Read these off the matrix that follows. Indices start at 1.
1) What is the entry at row 1, column 1?
2) What is the entry at row 1, column 2?
3) What is the top entry of the column that holds the smallest entry?
4) What is the bottom-right entry?
5) What is the entry in the bottom-left corner?
[[6 6 3 3 3 7 7 7 6 6 7 3]
 [4 5 2 5 4 3 3 2 5 5 1 5]
 [3 4 2 3 3 4 3 3 4 3 3 3]]
1) 6
2) 6
3) 7
4) 3
5) 3
